Below is a small trained network, with its code and all its weights. Each question gives an input and a class and asks what happens when units are switched off, that is, made to give their printed mean instead of their output.

import numpy as np


def w(rows, s, z=0):
    codes = np.array(rows[::2]) - 128.0
    scale = np.full(codes.shape[1], s)
    scale[-1] = z or s
    return codes * scale


def f(y):
    return y / 2 * (1 + np.tanh(0.7978845608 * (y + 0.044715 * y**3)))


def log_softmax(a):
    a = a - a.max(-1, keepdims=True)
    return a - np.log(np.exp(a).sum(-1, keepdims=True))


def net(x, mask):
    res = np.array(x, float).reshape(1, 5) / 4 @ E
    y = f(res @ A[0][:, :-1].T + A[0][:, -1])
    res = res + np.where(mask, y, B[0][:, -1]) @ B[0][:, :-1]
    return log_softmax(res[-1] @ U[:, :-1].T + U[:, -1])


A, B = {}, {}
E = w([
[195,211,206,96,192,117,45,163,193,103],'x0',
[200,175,27,128,83,67,66,126,168,172],'x1',
[148,107,191,113,2,89,146,167,171,140],'x2',
[109,52,129,130,136,43,45,219,69,86],'x3',
[172,219,117,214,106,99,201,169,69,70],'x4',
],0.011)
A[0] = w([
[77,54,96,139,109,161,196,122,115,146,106],'N0',
[113,139,102,152,188,192,69,118,102,129,55],'N1',
[142,204,142,106,126,198,178,76,144,138,171],'N2',
[133,97,140,72,128,137,103,112,144,156,125],'N3',
[154,138,114,149,209,109,92,57,64,103,64],'N4',
[138,182,117,143,129,172,150,129,119,131,7],'N5',
[136,127,153,163,41,87,180,177,199,67,40],'N6',
[103,70,111,97,157,33,130,140,101,62,112],'N7',
[60,92,85,31,146,160,88,118,164,141,50],'N8',
[183,152,152,127,178,170,84,172,175,108,79],'N9',
[129,152,137,78,101,176,195,81,181,188,149],'N10',
[127,106,26,186,83,154,214,174,86,148,74],'N11',
[37,179,25,176,203,141,125,120,97,101,37],'N12',
[146,84,228,132,5,128,124,145,167,165,121],'N13',
[169,202,16,118,84,93,76,138,139,158,40],'N14',
[140,152,85,135,134,174,213,49,165,159,113],'N15',
[78,125,130,109,139,131,112,153,133,212,45],'N16',
[165,177,226,128,165,132,113,162,136,129,95],'N17',
[78,76,89,115,179,82,77,156,101,27,185],'N18',
[134,194,99,160,89,127,191,152,41,80,58],'N19',
[189,248,184,85,207,102,117,184,156,88,60],'N20',
[84,122,83,176,77,122,162,97,92,176,4],'N21',
[66,45,126,54,127,144,88,92,182,232,5],'N22',
[124,168,89,180,118,135,183,148,180,39,111],'N23',
[72,87,70,114,103,80,121,120,88,86,160],'N24',
[27,133,254,103,145,219,172,162,80,61,143],'N25',
[117,95,165,138,119,54,73,155,98,162,66],'N26',
[122,152,113,178,135,70,147,201,92,70,112],'N27',
[149,136,31,156,75,134,55,109,171,166,91],'N28',
[121,125,74,159,218,159,106,125,124,125,188],'N29',
[109,99,80,86,115,114,154,129,76,161,36],'N30',
],0.0096,0.0023)
B[0] = w([
[52,119,158,134,159,145,59,133,162,130,197],'N0',
[114,69,122,94,97,129,172,85,139,157,174],'N1',
[182,164,160,113,153,108,112,151,70,171,209],'N2',
[158,162,93,169,88,110,148,155,152,94,163],'N3',
[150,85,117,81,80,143,188,76,153,145,184],'N4',
[182,138,141,120,112,100,150,175,161,138,155],'N5',
[132,79,124,116,73,169,197,86,175,135,201],'N6',
[163,171,172,110,125,81,96,152,72,166,191],'N7',
[187,173,89,129,93,139,110,141,140,53,189],'N8',
[93,134,141,90,128,173,64,118,162,144,194],'N9',
[146,162,184,93,137,68,101,191,90,191,207],'N10',
[57,126,155,109,139,180,79,157,162,109,220],'N11',
[136,74,142,102,92,142,160,46,185,130,207],'N12',
[118,67,104,95,85,122,227,10,148,184,219],'N13',
[108,87,73,179,215,109,174,161,149,136,231],'N14',
[154,150,163,100,102,97,100,179,96,183,215],'N15',
[135,165,154,114,130,168,161,146,140,89,146],'N16',
[45,127,160,140,154,140,47,117,184,124,202],'N17',
[162,153,187,134,126,106,122,137,93,171,214],'N18',
[163,192,85,121,108,182,124,147,158,44,216],'N19',
[48,150,107,83,101,164,107,151,174,124,247],'N20',
[75,100,143,99,107,153,77,145,159,133,187],'N21',
[194,199,59,147,88,162,96,148,142,2,214],'N22',
[190,182,126,160,75,120,83,134,106,58,183],'N23',
[95,151,197,135,129,162,90,135,96,157,185],'N24',
[137,74,58,238,194,96,186,186,141,141,252],'N25',
[154,111,177,101,132,117,120,145,79,183,182],'N26',
[189,174,115,122,79,103,151,169,108,115,209],'N27',
[99,63,95,200,204,66,156,163,160,149,208],'N28',
[142,90,131,123,72,137,207,42,118,167,192],'N29',
[79,111,144,101,126,126,111,149,92,109,161],'N30',
],0.0084,0.015)
U = w([
[197,150,105,136,97,140,130,150,148,7,124],'0',
[24,106,150,106,146,153,61,137,174,125,99],'1',
[152,67,131,99,85,129,214,43,152,157,111],'2',
[196,132,180,113,142,82,110,173,83,194,106],'3',
[121,75,86,223,249,97,183,169,158,121,114],'4',
[135,136,115,156,120,126,131,107,127,148,254],'5',
],0.012,0.0087)

Each question gives the input, the list of numbers given to net, and the class t.
The units are the neurons (one row each of A and B). Each row of codes is followed by its name. A weight is (code - 128) times the scale printed after its matrix; where a second scale follows, it is the last column's (A, B and U).
mask holds one flag per neuron, in row order. A switched-off neuron (its flag False) gives its mean, the last column of its row in B, instead of its output. The means were averaged over made-up inputs and are rounded, as every weight is.
A unit's drop is (log p(t) with every unit on - log p(t) with that unit switched off) / (log p(t) with every unit on - log p(t) with every unit switched off).
most important unit: the unit with the biggest drop
top k neurons: the k neurons with the biggest drops, biggest first
drop of u: that unit's drop, to one decimal
input [2,5,8,0,-4], class 2: most important unit : N13
input [6,5,-8,1,7], class 2: top 3 neurons : (N29, N4, N12)
input [6,6,-5,6,-1], class 1: top 4 neurons : (N20, N25, N9, N2)
input [4,-8,8,8,-5], class 2: top 2 neurons : (N13, N14)
input [8,7,3,-7,-2], class 1: top 2 neurons : (N20, N25)
input [8,2,8,-7,6], class 1: top 3 neurons : (N17, N20, N9)
input [2,8,1,-8,5], class 3: top 3 neurons : (N15, N2, N25)
input [4,8,3,1,7], class 4: top 2 neurons : (N14, N28)
input [-5,-6,-7,2,4], class 2: top 3 neurons : (N12, N29, N4)
input [7,6,-7,-8,-4], class 3: top 2 neurons : (N2, N10)
input [-5,-7,7,7,4], class 2: top 4 neurons : (N13, N6, N14, N10)
input [-6,-3,5,-8,-4], class 3: top 2 neurons : (N10, N15)
input [4,1,-6,-6,2], class 2: top 3 neurons : (N29, N12, N4)
input [-7,-2,2,-4,-6], class 1: most important unit : N0
input [0,-8,4,8,4], class 3: top 3 neurons : (N7, N18, N14)
input [7,1,3,-8,-8], class 0: drop of N22 : 1.8
input [-1,8,-5,3,-2], class 4: drop of N28 : 0.3
input [7,-7,-6,8,-3], class 3: drop of N21 : 0.1
